M =
[[ -82  203  245  201   16   72    7 -200 -410  292   63  139]
 [ -62  509  105 -531 -376  429 -485 -223  265   86  208 -266]
 [ -31 -119  414  468  349 -449   -8 -128 -406  161  135 -418]
 [ 480  167 -488   92  317  251 -152  -72 -315  301  -21   50]
 [  57   54 -129 -322   -1  284   43  303  -11   50 -276 -380]
 [ 421  -54  158  133    1  191 -459 -238 -287 -198 -281   11]
 [ 316  477 -438  282   35  284 -332 -448   36 -117  346 -264]
 [ 445 -249  -80   45 -417  -10 -390  -32 -195  303 -395  384]
 [ -26 -459 -355    7 -514  336   89 -239   86   41  -14 -256]
 [ 446  138  116  249  289  158   68  215  337  265  491 -165]
 [ 209   87 -474  174  495  314   54  386 -424  208 -308 -336]]
Rows and columns are counted from 1.
(1, 1) = -82
(11, 11) = -308
(4, 7) = -152
(9, 5) = -514
(7, 4) = 282
(11, 12) = -336
(1, 9) = -410
(1, 7) = 7
(10, 6) = 158
(5, 2) = 54
(9, 10) = 41
(5, 12) = -380
(1, 3) = 245
(8, 9) = -195
(10, 9) = 337
(4, 4) = 92
(9, 3) = -355
(1, 5) = 16
(4, 5) = 317
(5, 3) = -129
(9, 11) = -14
(4, 3) = -488
(7, 5) = 35
(2, 10) = 86
(6, 8) = -238
(7, 12) = -264
(7, 1) = 316
(5, 8) = 303
(4, 6) = 251
(10, 4) = 249
(10, 2) = 138
(11, 1) = 209
(4, 12) = 50
(1, 10) = 292

A =
[[  40    9  177  138 -125  -55  545  594 -278   78  -83 -190  183  122]
 [ -46 -146  -87 -360  166  222 -280 -279  355  126  552  -60  197 -247]
 [-373  311  114   38  -30 -277  266  549  115  337 -207  -86   47 -193]
 [-399  148  -46   36  -30 -223  291  576  109  345 -186 -140    9 -257]
 [-127  107  -84  103  -93 -165  494  649  -51  238 -148 -193  221   73]
 [ 361 -220 -151   50  -78   -8 -196 -388   67   32 -358   21 -303  590]
 [ 401  -85 -276  -19 -131  -59 -169 -296  116 -158 -397   92 -356  540]
 [ 250 -270 -383  -88 -178  160  201   94 -219 -605 -377  272 -133   50]
 [ 368 -125 -223  -35  -98  -44 -116 -318   93  -66 -409   99 -254  521]
 [ 206 -216 -121   12 -193  211  340  240 -424 -593 -276  166 -190  -42]
 [ 400 -142 -243    5  -61  -25 -137 -299   91 -236 -387  110 -520  563]
 [  40 -151  144  133 -111   -8  614  571 -297   22  -98 -214  197  142]
 [ -12 -111  121  111 -113  -61  544  619 -188   85  -99 -239   22  129]
 [ 174 -238  -65   62 -151  174  368  293 -472 -519 -224   85  -47  -47]
 [-419  230 -122   57   -5 -307  266  571  106  369 -211 -176 -267 -197]
 [-209 -147  -95 -327  161  171 -234 -321  314   95  509 -309   52 -225]]
Rows and columns are counted from 1.
(1, 1) => 40
(7, 8) => -296
(4, 14) => -257
(10, 2) => -216
(13, 13) => 22
(2, 2) => -146
(7, 1) => 401
(9, 3) => -223
(14, 3) => -65
(4, 9) => 109
(10, 3) => -121
(11, 11) => -387
(1, 3) => 177
(16, 3) => -95
(16, 9) => 314
(3, 3) => 114
(14, 5) => -151
(3, 8) => 549
(6, 12) => 21
(10, 6) => 211
(1, 2) => 9
(3, 7) => 266
(12, 4) => 133
(3, 12) => -86
(11, 7) => -137
(9, 8) => -318
(14, 13) => -47
(4, 11) => -186
(11, 4) => 5
(1, 9) => -278
(3, 11) => -207
(3, 14) => -193
(11, 8) => -299
(15, 12) => -176
(14, 8) => 293
(12, 6) => -8
